Below is a small trained network, with its code and all its weights. Each question gives an input and a target symbol and asks what happens when units are switched off, that is, made to give their printed mean instead of their output.

import numpy as np


def w(rows, s, z=0):
    codes = np.array(rows[::2]) - 128.0
    scale = np.full(codes.shape[1], s)
    scale[-1] = z or s
    return codes * scale


def norm(h):
    return h / np.sqrt((h * h).mean(-1, keepdims=True) + 1e-5)


def softmax(a):
    e = np.exp(a - a.max(-1, keepdims=True))
    return e / e.sum(-1, keepdims=True)


def log_softmax(a):
    a = a - a.max(-1, keepdims=True)
    return a - np.log(np.exp(a).sum(-1, keepdims=True))


def net(x, mask):
    ids = ['αδητψω'.index(c) for c in x.split()]
    T = len(ids)
    res = E[ids] + P[:T]
    u = 0
    for l in range(2):
        r = norm(res)
        for j in range(3):
            rows = slice(2 * j, 2 * j + 2)
            q, k, v = (r @ M[l][rows].T for M in (Q, K, V))
            z = softmax(np.where(np.tri(T) > 0, q @ k.T / 2**0.5, -1e9)) @ v
            o = O[l][rows]
            res = res + np.where(mask[u + j], z, o[:, -1]) @ o[:, :-1]
        u += 3
    return log_softmax(norm(res)[-1] @ U[:, :-1].T + U[:, -1])


Q, K, V, O = {}, {}, {}, {}
E = w([
[133,107,133,128,231],'α',
[98,98,74,61,213],'δ',
[193,126,131,70,158],'η',
[82,128,54,92,102],'τ',
[101,89,185,93,108],'ψ',
[132,149,77,253,77],'ω',
],0.0029)
P = w([
[176,29,127,143,162],'0',
[150,66,105,105,149],'1',
[141,108,124,101,131],'2',
[113,162,126,91,128],'3',
[105,199,131,80,135],'4',
[84,253,130,82,137],'5',
],0.0027)
Q[0] = w([
[144,101,167,30,113],'0.h0',
[76,191,130,80,240],'0.h0',
[129,184,106,91,197],'0.h1',
[111,190,124,82,193],'0.h1',
[121,197,145,192,130],'0.h2',
[165,73,96,254,44],'0.h2',
],0.0093)
K[0] = w([
[106,143,114,181,2],'0.h0',
[140,205,157,73,63],'0.h0',
[100,182,124,136,106],'0.h1',
[98,193,121,135,115],'0.h1',
[144,196,78,179,145],'0.h2',
[204,77,92,209,154],'0.h2',
],0.0094)
V[0] = w([
[254,168,112,81,79],'0.h0',
[148,139,26,208,100],'0.h0',
[138,98,103,215,91],'0.h1',
[158,90,100,232,74],'0.h1',
[167,220,70,150,186],'0.h2',
[153,140,136,54,199],'0.h2',
],0.0037)
O[0] = w([
[244,172,63,79,97,99],'0.h0',
[123,201,48,209,150,40],'0.h0',
[123,213,138,122,134,64],'0.h1',
[101,253,144,109,151,44],'0.h1',
[173,23,112,226,174,96],'0.h2',
[133,102,88,89,234,255],'0.h2',
],0.0035,0.0024)
Q[1] = w([
[95,255,136,123,106],'1.h0',
[147,43,121,140,141],'1.h0',
[140,66,118,132,88],'1.h1',
[120,233,150,115,180],'1.h1',
[117,188,163,202,131],'1.h2',
[200,92,89,175,150],'1.h2',
],0.0085)
K[1] = w([
[79,131,145,225,28],'1.h0',
[147,96,111,37,207],'1.h0',
[138,114,124,45,202],'1.h1',
[111,143,120,215,16],'1.h1',
[159,160,105,188,215],'1.h2',
[108,133,3,88,137],'1.h2',
],0.0067)
V[1] = w([
[155,126,173,225,55],'1.h0',
[164,86,129,45,182],'1.h0',
[143,140,179,84,210],'1.h1',
[174,83,188,185,70],'1.h1',
[59,89,82,121,101],'1.h2',
[126,109,3,176,107],'1.h2',
],0.0039)
O[1] = w([
[159,93,142,121,251,19],'1.h0',
[108,215,86,144,39,254],'1.h0',
[168,173,217,226,111,201],'1.h1',
[106,156,31,105,208,96],'1.h1',
[73,201,111,171,77,151],'1.h2',
[115,117,36,209,80,92],'1.h2',
],0.0033,0.0031)
U = w([
[114,222,87,217,72,215],'α',
[146,68,199,194,179,115],'δ',
[101,170,69,70,217,196],'η',
[91,182,201,40,79,153],'τ',
[254,96,86,92,101,65],'ψ',
[68,34,89,122,97,2],'ω',
],0.0067,0.0026)

Each question gives the input, a string of symbols that net reads in full, and the target symbol t.
The units are the heads (2 rows each of Q, K, V and O). Each row of codes is followed by its name. A weight is (code - 128) times the scale printed after its matrix; where a second scale follows, it is the last column's (O and U).
mask holds one flag per head, layer by layer. A switched-off head (its flag False) gives its mean, the last column of its rows in O, instead of its output. The means were averaged over made-up inputs and are rounded, as every weight is.
A unit's drop is (log p(t) with every unit on - log p(t) with that unit switched off) / (log p(t) with every unit on - log p(t) with every unit switched off).
The circuit of an input: a set's keep is (log p(t) with only the set's units on - log p(t) with every unit switched off) / (log p(t) with every unit on - log p(t) with every unit switched off). Starting from all 6 units, units are removed one at a time, each time the one whose removal leaves the highest keep (on an exact tie, the one counted first), for as long as the keep stays at least 0.8.
units of the circuit, in order: the units of the circuit, biggest drop first
most important unit: the unit with the biggest drop
which heads matter: for each layer, one digit per head in row order, 1 if its drop is at least 0.15 and else 0, layers parted by /
drop when u is switched off: that unit's drop, to one decimal
input ψ τ α, target τ: most important unit -> 0.h2
input τ α τ, target α: units of the circuit, in order -> [1.h2; 0.h0]
input δ ψ ω τ, target η: which heads matter -> 000 / 100
input α ω τ α α, target α: units of the circuit, in order -> [1.h0; 1.h2]
input α α α η δ, target ψ: units of the circuit, in order -> [0.h0; 0.h1]
input ψ ψ δ, target τ: units of the circuit, in order -> [0.h2; 1.h1]
input η α ω ω, target δ: units of the circuit, in order -> [1.h0; 0.h1]
input η τ δ α α, target ω: which heads matter -> 011 / 000
input ω ψ ω ω, target η: units of the circuit, in order -> [0.h1; 1.h0]
input α τ τ α, target α: which heads matter -> 000 / 000
input α ω τ, target η: which heads matter -> 010 / 100
input ψ δ α α η, target ψ: units of the circuit, in order -> [0.h1; 0.h0]
input ψ α α α δ, target ω: which heads matter -> 011 / 100
input η ψ α ω ω, target δ: units of the circuit, in order -> [1.h0]
input ψ α α, target τ: units of the circuit, in order -> [1.h0; 1.h2]
input α ω α α α, target δ: which heads matter -> 011 / 010
input α ω ψ, target η: drop when 0.h2 is switched off -> 0.1
input ω α α η δ η, target ψ: drop when 0.h0 is switched off -> 0.3
input α ω α, target η: drop when 0.h1 is switched off -> 0.5
input ψ α α α, target δ: most important unit -> 0.h1
